Below are the code and all the weights of a small trained network. Each question names an input and a class and asks about switching units off, where a switched-off unit gives its printed mean instead of its output.

import numpy as np


def w(rows, s, z=0):
    codes = np.array(rows[::2]) - 128.0
    scale = np.full(codes.shape[1], s)
    scale[-1] = z or s
    return codes * scale


def norm(h):
    return h / np.sqrt((h * h).mean(-1, keepdims=True) + 1e-5)


def f(y):
    return np.maximum(y, 0)


def log_softmax(a):
    a = a - a.max(-1, keepdims=True)
    return a - np.log(np.exp(a).sum(-1, keepdims=True))


def net(x, mask):
    res = np.array(x, float).reshape(1, 5) / 4 @ E
    u = 0
    for l in range(2):
        y = f(norm(res) @ A[l][:, :-1].T + A[l][:, -1])
        res = res + np.where(mask[u : u + 15], y, B[l][:, -1]) @ B[l][:, :-1]
        u += 15
    return log_softmax(norm(res)[-1] @ U[:, :-1].T + U[:, -1])


A, B = {}, {}
E = w([
[109,193,111,58,214,116],'x0',
[97,29,3,102,116,34],'x1',
[58,196,89,129,102,42],'x2',
[48,68,201,142,36,131],'x3',
[183,129,133,93,70,126],'x4',
],0.0055)
A[0] = w([
[164,44,170,145,51,157,60],'L0N1',
[94,93,80,131,187,88,81],'L0N2',
[104,192,123,190,78,107,76],'L0N3',
[64,111,178,172,41,97,149],'L0N4',
[89,208,115,190,105,76,42],'L0N5',
[251,196,99,112,152,148,84],'L0N6',
[88,57,37,137,133,135,3],'L0N7',
[81,106,67,77,139,24,74],'L0N8',
[83,103,179,105,202,222,68],'L0N9',
[140,43,158,150,98,117,51],'L0N10',
[106,124,104,117,178,59,129],'L0N11',
[95,84,146,126,169,253,51],'L0N12',
[253,190,83,73,161,182,52],'L0N13',
[186,158,184,98,89,177,51],'L0N14',
[125,108,38,177,163,97,113],'L0N15',
],0.0078,0.0052)
B[0] = w([
[143,55,130,149,65,158,191],'L0N1',
[237,65,79,202,126,95,185],'L0N2',
[117,192,101,197,115,143,171],'L0N3',
[187,139,77,140,199,158,254],'L0N4',
[168,188,99,182,2,151,174],'L0N5',
[185,136,128,71,128,186,205],'L0N6',
[147,50,106,193,198,95,168],'L0N7',
[66,84,136,94,207,119,232],'L0N8',
[28,180,190,207,203,169,181],'L0N9',
[135,27,166,141,28,186,166],'L0N10',
[112,91,102,43,144,96,203],'L0N11',
[20,162,189,187,168,149,169],'L0N12',
[227,193,160,39,142,99,206],'L0N13',
[200,145,126,133,205,111,168],'L0N14',
[149,81,119,141,195,128,201],'L0N15',
],0.0072,0.0054)
A[1] = w([
[198,183,235,235,44,192,1],'L1N1',
[8,113,143,193,89,116,133],'L1N2',
[133,253,128,51,171,178,57],'L1N3',
[42,146,109,22,111,125,91],'L1N4',
[136,179,89,8,218,135,133],'L1N5',
[25,115,62,52,60,45,88],'L1N6',
[118,238,84,131,146,180,77],'L1N7',
[121,225,118,196,48,66,90],'L1N8',
[108,121,59,87,170,172,121],'L1N9',
[118,219,59,178,78,143,80],'L1N10',
[88,106,219,59,160,193,169],'L1N11',
[122,41,172,2,168,108,55],'L1N12',
[174,132,89,71,56,84,209],'L1N13',
[170,215,139,82,73,118,159],'L1N14',
[223,80,99,179,43,240,100],'L1N15',
],0.0075,0.005)
B[1] = w([
[61,120,60,85,178,77,209],'L1N1',
[206,152,101,53,156,160,176],'L1N2',
[88,30,131,144,90,129,217],'L1N3',
[29,175,145,86,108,52,148],'L1N4',
[162,152,182,99,61,105,254],'L1N5',
[49,169,214,104,200,135,172],'L1N6',
[94,89,111,154,63,80,197],'L1N7',
[178,134,23,188,53,82,173],'L1N8',
[88,131,79,56,102,91,186],'L1N9',
[165,190,43,224,61,86,176],'L1N10',
[105,181,112,196,139,135,201],'L1N11',
[115,181,77,162,103,110,181],'L1N12',
[46,119,158,155,172,198,205],'L1N13',
[255,122,91,195,147,162,197],'L1N14',
[94,133,173,103,47,115,228],'L1N15',
],0.0088,0.0058)
U = w([
[224,196,197,108,122,194,224],'0',
[152,195,29,218,16,80,120],'1',
[55,4,61,99,210,60,151],'2',
[187,143,86,21,182,80,155],'3',
[63,13,187,155,23,195,196],'4',
[120,214,216,99,85,68,1],'5',
[11,188,159,14,170,56,106],'6',
[29,193,243,193,210,230,172],'7',
],0.011,0.0071)

Each question gives the input, the list of numbers given to net, and the class t.
The units are the neurons (one row each of A and B). Each row of codes is followed by its name. A weight is (code - 128) times the scale printed after its matrix; where a second scale follows, it is the last column's (A, B and U).
mask holds one flag per neuron, layer by layer. A switched-off neuron (its flag False) gives its mean, the last column of its row in B, instead of its output. The means were averaged over made-up inputs and are rounded, as every weight is.
A unit's drop is (log p(t) with every unit on - log p(t) with that unit switched off) / (log p(t) with every unit on - log p(t) with every unit switched off).
The circuit of an input: a set's keep is (log p(t) with only the set's units on - log p(t) with every unit switched off) / (log p(t) with every unit on - log p(t) with every unit switched off). Starting from the 12 units with the biggest drops (on a tie, the unit counted first), units are removed one at a time, each time the one whose removal leaves the highest keep (on an exact tie, the one counted first), for as long as the keep stays at least 0.8.
circuit, biggest first: the units of the circuit, biggest drop first
most important unit: the unit with the biggest drop
k most important neurons: the k neurons with the biggest drops, biggest first
top k neurons in layer l: the k neurons of layer l with the biggest drops, biggest first
drop of u: that unit's drop, to one decimal
input [-6,7,-8,-2,-8], class 4: most important unit => L0N10
input [-4,5,8,5,4], class 2: top 2 neurons in layer 0 => L0N4; L0N13
input [-8,2,-2,-5,-7], class 4: circuit, biggest first => L1N15; L0N10
input [-2,-6,-4,-2,-1], class 7: top 2 neurons in layer 0 => L0N9; L0N12
input [8,-3,7,2,-3], class 1: circuit, biggest first => L0N5; L1N10
input [2,1,6,-5,-4], class 6: circuit, biggest first => L0N4; L0N11; L1N6
input [-7,-6,-5,-3,-1], class 7: circuit, biggest first => L1N1; L0N12
input [7,-1,-4,-5,-2], class 0: circuit, biggest first => L1N5; L1N1
input [-6,-3,-5,0,-5], class 7: 2 most important neurons => L0N12; L0N9
input [7,-7,6,-6,-1], class 0: 3 most important neurons => L0N13; L0N6; L1N14
input [2,-1,-7,6,1], class 7: top 2 neurons in layer 0 => L0N9; L0N12
input [5,-2,6,4,-7], class 1: top 2 neurons in layer 0 => L0N5; L0N3
input [0,1,-3,0,1], class 4: 2 most important neurons => L0N1; L0N10
input [5,4,6,3,2], class 6: circuit, biggest first => L1N6
input [8,-4,6,-5,-8], class 5: top 2 neurons in layer 0 => L0N11; L0N4
input [-7,8,-5,-3,4], class 4: top 2 neurons in layer 1 => L1N15; L1N1
input [0,0,-4,-8,-5], class 0: drop of L1N1 => 0.2
input [-5,-2,-8,-1,-8], class 7: drop of L0N3 => 0.0
input [-5,-8,-5,5,1], class 7: drop of L0N12 => 0.1
input [4,-3,6,3,-8], class 1: most important unit => L0N5
